In the rows, 128 means zero.
Group, then class:
[160 117 127 125 149 159 124 149  75  93 103 115 144 118 121 141  95 130
 211 136 128 110 142 116 131 127 124  91  62  84] -> Y tupe
[141 124 135 128 127 152 118 180  67   8 125 105 150 131 106 122  88 132
 124 142 144 111 177  92 103 135 130  89  80  91] -> Y tupe
[173 107 127 128 172 172 158 211  94 104 133 115 201 123 127 133 132 123
 104 101 142 127 153 131 124 143 141 107  80  39] -> Y tupe
[164 119 124 202 183 124 129 132  76  97 129 118 147 134 107 160 134 127
 131 181 113 117 142 141 112 168 125 141  70  65] -> R gis
[158 127 134 133 166 124 109 141  90 133 124 127 137 138  80 134 133 137
 151 163 130 146 158 130  96 180 141 127 103 111] -> R gis
[166 155 140 154 190 116 104 149  65  90 137 116 164 110 126 144 162 148
 107 137 125 100 161 137 113 198 140 134  70  41] -> R zaru
[144 143 159 138 145 125 100 143  82  94 123 134 148 137  93 139 155 106
 141 156 145 110 153 102 111 192 136 153  82  40] -> R zaru
[165 137 167 134 147 141 112 155 103  89 135  85 137 100 105 125 150 125
 139 156 153 120 134 126 120 163 140 135 102  67] -> R gis
[164 138 115 143 166 201 132 197  71 111 128 117 160 139 118 149  94  94
 130 136 154 108 141 127  99 152 142 127  73  76] -> G puz
[186 105 139 167 205 146 120 163  36  45 126 122 170 140 113 126  91 103
 118 144 122 119 140 130 109 156 129 119  61  98] -> G puz
[141 111 141 143 158 143 124 109  83  88 114 113 137 163 103 121  84 114
 132 182 125 107 119 137 111  99 119  91  72 133] -> Y tupe
[178 141 124 135 171 139 100 164  69  89 121 118 153 112 132 144 155 121
 131 165 130 112 163 106 102 165 139 141  84  48] -> R gis
[141 127 124 148 139 118 131 146  80  93 122 127 153 120 105 129  89 122
 137  93 140 135 168 114 109 132 124 122  81  70] -> Y Numut
[162 136 124 155 193 130 115 169  86  71 132 129 145 123 108 137 124 100
 113 120 125 116 132 159  99 106 138 115  81  87] -> G puz
[145 139 130 111 167 159 131 155  72  82 122 104 184 129 104 140  86 111
 138 122 137 112 162 119 111 123 137  89  85  86] -> Y Numut
[145 117 127 132 133 128 109 155 118 108 124 134 130 136 110 139 150 124
 156 150 140 127 132 144 138 164 157 133  90  53] -> R gis
[135  56 129 143 120 149 140 149 127 109 135 123 147 130 123 153 100 100
 101  93 117 123 138 133 122 131 123 107  95 118] -> G gopi
[170 104 155 158 169 147 125 172  80  90 137 119 142 121 105 133  95 110
 134 132 129 122 181 131 107 141 152 120  74  98] -> G puz
[152 137 144 125 170 136 124 142  83  96 127 139 157 133 131 126 138 105
 144 136 158 118 155 122 107 187 169 158  74  38] -> R zaru
[151 114 154 143 170 157 140 165  70  98 131 109 166 145 111 130 102 109
 118 111 127 104 144 130 104 117 147  86  76  71] -> Y tupe
[141 134 150 125 141 144 124 151  78 107 118 149 148 131 108 123  99 141
 139 129 129 119 181 134 122 115 134  88 111 118] -> Y tupe
[108 142 141 131 144 150 126 158  65  88 132 117 152 139 123 142 110 109
 136 146 149 106 153 128 102 144 131 113  83  72] -> Y Numut
[170 127 150 140 160 125 107 173  98  97 110 135 188 111 127 141 174 122
 139 162 121 120 151 126 117 188 145 143  86  68] -> R zaru
[174 119 150 141 173 140 112 148  96  99 129 135 151 121 128 124 194 110
 150 146 138 120 149 132 119 180 140 154 100  88] -> R zaru
[166 130 145 146 131 143 130 158  99 110 132 128 136 130 116 119 168 103
 144 168 149 129 184 118 113 197 128 140  72  49] -> R zaru
[185 126 138 148 176 123  98 136 107  84 132 122 141 140 141 121 140 129
 136 160 144 115 145 125 112 177 163 156  76  54] -> R gis
[128 122 136 151 148 155 147 164 105 102 135 127 181 125 131 132 107 100
 127  86 131 116 140 117 113 130 111 100  96  91] -> G gopi
[182 135 138 147 168 146 114 167  87  78 142 101 140 118 111 120 188 108
 115 131 141 122 144 129 116 152 127 154  92  36] -> R gis
[171 102 147 135 179 137 119 159  32  49 127 120 144 144 100 133  95 101
 111 151 128  95 145 124  96 143 143 109  62  97] -> G puz
[174 108 122 186 165 129 130 192  99  91 137 126 165 122 120 158  97 122
 120 115 128 123 130 132 157 159 158 139  83  93] -> G puz
[167 114 142 148 126 163 130 162  70  77 127 134 141 152 135 117  14 110
 122 126 126 129 140 129 105 143 123 120  79 125] -> G puz
[130 127 138 116 164 134 134 142  98  91 109 124 155 132 117 131  90 141
 138 166 150 101 172 116 129 131 142  98 106  96] -> Y Numut
[158  99 159 144 126 142 138 144  56  82 120 117 146 142 116 132  58 109
 140 138 136 109 156 121 118 137 137  90  96 103] -> Y tupe
[139 141 139  64  95 155 117 143  67  60 122 125 166 149 140 139 101  98
 146 144 113 110 146 122 108 177 118 110  86 111] -> G gopi
[143 106 141 119 159 143 134 154  91  62 117 121 163 118 114 131  83 123
 131 139 132 112 165 130 126 115 128  93  88  94] -> Y tupe
[145 117 127 116 131 144 140 152  98  99 109 142 160 125 109 131  86 133
 130 137 124 115 252 132 126 103 132 104  91  22] -> Y tupe
[169 117 141 156 160 136 122 157  74 100 155  97 172 126 125 131 179 103
 220 148 159 112 149 141 115 175 155 139  67  22] -> R zaru
[158 125 144 146 202 141  91 166   9  66 124 125 204 120 134 157 151 125
 139 181 145 111 154 119  95 202 152 135  27   7] -> R zaru
[137 121 141 124 152 127 120 128  99  73 123 136 179 131 134 122 114 132
 126 138 147 110 175 129 102 141 122 132 101  90] -> Y Numut

Group, then class:
[127 119 118 128 129 147 119 118 124 129 150 136 132 135 133 125 146 121
 149 146 126 119 134 128 115 105 120 114  99 118] -> <38> (25)
[114 130 124 104 122 143 132 131 137 125 127 131 133 129 143 133 129 139
 138 140 133 117 138 125 126 139 154 128 118 119] -> <38> (25)
[ 95 132 118 123 146 120 130 121 130 152 134 139  91 118 121 120 162 137
 127 117 120 129 129 121 106 127 143 125 128  95] -> <36> (38)
[106 122 126 133 152 112 194  97 129 147 130 102  66 133 107 128 126 171
 137 151 139 118  79 136 148 178 156 116 133 119] -> <36> (37)
[127 138 135 136 124 140 142 143 125 113 123 134 141 139 121 115 108 136
 142 164 124 107 110 121 128 124 126 123 151 132] -> <38> (25)
[135 129 123 120 160 123 154 118 151 140 127 109  90 123 102 129 128 206
 131 179 120 127 113 117 160 177 191 106 126 131] -> <36> (38)
[117 129 129 137 123 151 137 124 114 125 143 145 154 133 116 128 136 145
 159 156 128  98 150 126 108  91 132 122 141 125] -> <38> (25)
[132 123 124 119 137 107 140 130 156 129 129 121  88 124 125 128 134  99
 112 118 127 144 129 122 146 184 153 116 112 128] -> <45> (26)
[ 96 117 125 124 136 117 123 125 112 126 141 133 151 121 131 130 140 160
 160 125 125 124 140 142 116 118 138 131 113  93] -> <36> (42)
[115 121 155 142 119 162 136 113 107 128 117 123 140 147 124 129 111 140
 152 165 151  90 109 137  92  87 124 133 151 131] -> <38> (25)
[121 108 126 139 154 124 148 120 122 142 147 112 131  96 133 121 135 167
 167 137 115 116 144 125 121 118 145 115 130 112] -> <45> (26)
[121 137 125 130 142 119 101 135 133 139 132 101 145 115 110 126 126 145
 129 127 127 140 115 133 121 133 153 118 114 126] -> <36> (38)
[114 121 127 132 145 119 164 123 137 130 141 127  99 115 135 125 135 133
 141  97 125 131 134 126 118 148 129 136 135 118] -> <45> (30)
[120 137 129 115 139 147 165 124 117 129 127  97 158 132 121 135 118 244
 182 205 131 116 128 138 152 135 193  99 129 119] -> <36> (37)
[ 97 128 140 120 145 140 155 123 127 146 131 105 118 110 100 118 119 202
 175 161 130 118 110 133 133 140 154 116 133 119] -> <36> (42)
[ 93 117 125 129 117 165 118 129 112 131 140 124 140 132 127 140 137 174
 158 164 128  85 139 132 101 121 127 135 127 116] -> <38> (46)
[ 94 111 114 132 118 131 109 106 145 134 134 150  73 106 121 162 143  90
 111 128 136 115 124 103 117 150 132 129 138 113] -> <38> (24)
[120 128 127 147 145 134 164 136 142 121 159 118 146 114 146 134 115 180
 164 150 111 141 153 120 156 124 148 118 139 118] -> <45> (30)
[151 130 116 116 154 121 146 136 145 141 133 116 153 114 119 124 126 228
 163 169 114 138 150 113 148 138 173 104 121 131] -> <45> (43)
[108 133 131 112 100 163 115 132 126 124 137 126 139 150 129 139 130 181
 153 164 133  82 141 128 103 139 134 145 138 123] -> <38> (46)
[100 121 131 113 138 158 130 123  96 139 130 135 137 127 141 135 145 207
 159 175 115  66 154 119  71  92 154 124 144 102] -> <38> (46)
[ 83 122 111 133  82 159 125 130 101 114 165 132 170 134 138 144 150 134
 168 131 136 127 147 140 100  97  99 151 123 137] -> <38> (24)

Group, then class:
[152 131 157 157 112 103 129 140 137 128 121  97 134 121 125 115 141 115
 111 124 125 115 132 126 115 150 134 124 100 128] -> Mifol N
[141 138 141 129 104 129 152 129 125 133 126 139 140 111 129 127 146 122
  95 113 132 150 131 135 127 114 126 134 127 150] -> Gan Q
[140 115 155 137 115 111 123 138 140 121 119  91 128 128 134 128 130 118
 121 131 127 115 127 122 115 144 137 120 108 122] -> Mifol U
[133 139 139 133 109 129 149 127 120 140 126 143 124 121 134 125 138 123
 105 116 134 137 124 133 132 124 136 132 132 148] -> Gan K
[140 136 125 144 117 128 133 130 125 134 125 138 128 122 123 131 138 132
 107 116 128 139 130 137 129 118 127 128 130 146] -> Gan K
[121 128 127 124 120 136 149 123 122 130 120 145 133 130 130 137 134 131
 115 122 128 136 126 136 132 104 119 125 133 151] -> Gan K
[123 111 130 114 128 137 140 123 127 128 122 138 133 128 138 134 130 131
 116 129 130 147 119 133 128 110 134 123 126 143] -> Gan Q
[143 137 152 134 122 109 131 136 151 120 127 100 117 137 126 118 122 122
 122 138 127 126 136 122 126 131 137 115 106 126] -> Mifol N
[131 119 127 116 125 137 149 121 122 132 128 138 135 127 136 137 129 133
 114 128 126 151 121 133 135 102 129 122 131 153] -> Gan Q
[134 133 140 133 107 124 146 130 118 134 122 136 132 128 124 129 140 125
 108 116 125 129 121 136 126 114 118 126 129 158] -> Gan K
[125 132 125 125 133 132 149 123 125 133 126 138 136 133 132 135 127 131
 123 125 129 145 128 135 133 110 128 123 130 143] -> Gan Q
[126 128 125 120 120 136 140 129 128 134 121 144 140 120 129 135 138 126
 109 120 131 154 124 131 128 112 135 131 133 150] -> Gan Q
[129 135 132 121 112 133 145 127 122 136 127 142 133 123 132 126 139 128
 112 118 128 144 123 132 131 112 124 130 133 152] -> Gan Q
[142 127 155 135 112 111 136 136 130 125 123 109 121 122 133 117 136 118
 118 135 127 110 133 123 120 142 131 127 116 117] -> Mifol U
[144 131 152 141 119 110 130 136 138 127 125  96 137 131 133 122 131 122
 126 132 131 116 130 126 121 140 145 125 110 130] -> Mifol N
[119 134 120 123 131 138 144 119 120 133 130 154 130 126 133 137 123 138
 119 122 130 152 129 133 139 111 128 130 136 136] -> Gan Q
[135 130 146 146 119 109 134 136 133 127 120 107 124 134 132 123 125 123
 131 135 128 106 135 123 122 138 132 118 119 113] -> Mifol N
[150 137 157 145 107 106 134 137 145 124 122  97 127 131 131 116 134 118
 111 126 123 124 137 128 119 132 127 118 104 129] -> Mifol N
[134 114 142 124 127 116 108 135 138 121 128 106 124 133 129 123 129 123
 131 134 124 120 125 121 116 129 126 121 109 131] -> Mifol U
[132 129 127 117 122 131 136 129 119 138 126 134 141 122 132 135 141 127
 115 117 134 140 120 136 128 119 137 126 135 158] -> Gan Q
[140 127 145 137 122 111 124 136 135 128 125  95 131 133 127 125 129 120
 132 131 126 110 127 126 121 140 136 113 115 128] -> Mifol N
[123 131 130 135 107 130 144 132 121 131 128 143 128 134 123 133 132 128
 117 120 129 130 126 134 131 112 117 127 130 147] -> Gan K
[141 128 152 131 117 116 141 134 135 123 126 110 124 131 129 121 129 121
 121 127 130 121 128 121 124 134 130 122 113 131] -> Mifol U
[146 138 135 144 110 122 137 131 129 136 123 130 132 122 119 127 139 125
 108 112 125 142 136 142 128 117 123 126 127 151] -> Gan K
[134 127 139 147 123 115 120 131 138 120 122 106 120 136 124 124 126 124
 125 130 125 121 137 128 121 136 126 120 112 125] -> Mifol N
[130 118 137 128 125 118 118 127 134 123 125 102 121 146 132 128 119 128
 138 136 122 111 126 124 123 127 121 109 113 132] -> Mifol N
[132 117 138 145 123 120 121 132 130 124 121 112 125 141 132 129 126 125
 129 133 128 113 129 124 120 137 130 121 116 123] -> Mifol U
[138 127 147 141 118 109 138 135 142 126 125  98 136 132 129 122 127 117
 126 132 126 113 137 125 121 125 128 117 115 122] -> Mifol N
[142 129 149 131 121 115 124 134 137 129 128 107 115 133 132 113 125 123
 124 136 128 120 130 121 123 140 134 121 114 127] -> Mifol N
[132 122 129 134 122 129 136 123 123 129 121 138 131 130 131 135 132 126
 110 120 124 139 131 133 126 115 119 125 124 154] -> Gan K
[142 133 145 139 128 116 134 134 136 130 125 100 134 134 130 120 124 125
 128 133 126 117 131 128 124 136 138 115 113 125] -> Mifol N
[140 127 139 150 124 108 126 132 139 128 124 103 118 140 127 122 120 123
 130 131 125 118 134 128 123 135 132 116 112 126] -> Mifol N
[140 128 147 145 116 119 123 135 138 125 122 106 122 130 125 118 128 118
 118 130 127 117 134 120 120 139 129 125 114 121] -> Mifol N
[173 135 133 127 118 132 145 127 126 134 127 139 132 124 124 133 133 134
 116 122 128 146 126 135 132 103 129 127 132 150] -> Gan K
[151 131 146 146 115 110 124 141 142 130 125  96 131 125 121 120 135 113
 119 126 124 122 136 126 118 140 139 121 113 138] -> Mifol N
[127 126 119 130 125 131 129 129 121 133 124 144 137 121 125 138 138 127
 114 119 135 144 127 135 129 116 131 135 131 139] -> Gan Q
[120 112 120 125 125 137 131 119 120 127 125 147 119 138 134 141 127 134
 116 124 124 140 121 134 132 105 111 121 132 153] -> Gan K
[142 128 151 144 116 112 132 136 138 127 122 103 125 135 131 121 121 121
 123 127 127 118 132 125 121 137 134 119 108 126] -> Mifol N
[140 129 144 139 121 112 124 136 141 120 123 103 126 131 125 118 126 123
 126 135 129 120 136 121 123 135 130 120 114 120] -> Mifol N
[135 140 143 128 118 126 154 131 124 137 131 135 139 118 131 127 138 124
 104 121 135 147 126 133 129 120 140 130 131 147] -> Gan Q
[142 129 149 137 119 113 124 135 141 125 127  99 127 129 131 117 126 121
 125 129 126 120 131 122 123 139 141 122 112 126] -> Mifol N
[129 125 143 131 123 116 133 132 133 124 126 110 125 140 129 126 125 126
 139 135 126 114 129 125 124 127 126 125 115 130] -> Mifol N
[130 122 136 134 124 116 113 136 139 121 122 109 121 140 124 125 121 126
 135 131 128 112 132 122 124 137 129 123 114 121] -> Mifol N
[127 127 136 124 121 131 156 124 127 126 126 139 144 129 129 132 127 132
 113 126 129 140 130 131 131 108 122 128 128 137] -> Gan K
[140 132 148 141 114 113 123 139 145 127 122 100 124 134 124 117 131 124
 127 127 128 112 130 126 122 137 137 117 112 133] -> Mifol N
[132 134 127 135 115 129 148 127 119 135 124 135 137 128 127 132 139 128
 115 121 127 132 130 136 126 113 126 124 129 151] -> Gan K
[128 124 128 130 116 131 144 130 128 133 117 137 143 122 125 138 141 125
 106 119 131 151 127 136 125 103 126 130 126 146] -> Gan Q
[126 124 127 131 120 128 150 121 120 133 124 140 129 132 135 135 131 130
 116 121 126 139 131 135 130 113 122 125 131 148] -> Gan K
[132 124 124 125 123 132 135 123 138 131 121 132 140 119 125 135 136 124
 109 123 126 158 132 136 128 109 134 131 126 140] -> Gan Q
[139 131 135 131 114 129 142 131 129 135 123 137 137 116 127 129 145 123
 101 119 132 149 128 134 124 117 132 134 126 145] -> Gan Q
[138 125 150 136 114 112 123 139 137 123 124 105 130 130 126 121 133 120
 123 131 126 112 128 120 117 131 129 125 115 129] -> Mifol U
[147 124 145 139 120 111 128 133 142 126 122  95 128 134 131 120 126 123
 124 129 122 124 132 123 120 134 133 112 107 137] -> Mifol N
[132 131 125 118 128 134 142 124 128 133 130 132 133 126 126 132 128 127
 116 122 128 155 129 132 133 116 133 123 131 150] -> Gan Q
[142 119 150 131 131 114 117 138 142 115 123 103 132 124 127 122 135 118
 117 133 126 126 133 121 115 125 130 128 106 124] -> Mifol U
[130 132 125 128 110 131 138 126 123 134 125 142 126 127 124 129 134 129
 116 119 125 139 129 126 129 110 118 127 129 150] -> Gan K
[125 124 127 125 125 133 151 120 128 129 123 145 140 127 131 140 125 129
 110 119 128 153 130 133 132 103 127 132 129 138] -> Gan Q

Group and class of each row:
[133 142 144 130 141 110 150 116 117 128 136 125 129 129 117 124 118 114
 127 142 127 111 133 124 117 133 118 135 126 114] -> Gek T
[132 115 128 127 131 117 118 123 126 143 138 133 141 125 133 129 127 115
 130 125 133 121 136 136 136 129 133 106 130 127] -> Muv W
[126 135 120 115 112 141 178 146 125 128 133 133  97 114 168 127 116 145
 120 126 115 143 129 139 130 118 144 127 140 110] -> rete C
[140 137 128 118 143 137 191 135 124 132 137 129  95 124 158 136 126 131
 133 128 109 152 140 142 127 133 136 122 130 129] -> rete J
[131 123 121 128 131 135 187 139 130 131 117 133 107  90 142 126 121 133
 139 128 123 156 138 132 125 128 128 129 142 121] -> rete C
[133 130 123 120 125 128 209 141 122 115 103 129 112 129 139 133 119 139
 109 129 126 153 134 137 140 119 110 135 145 116] -> rete C
[138 119 134 125 140 116  99 142 131 138 130 137 149 116 113 139 117 102
 141 138 126 130 129 129 147 123 135 107 134 144] -> Muv W
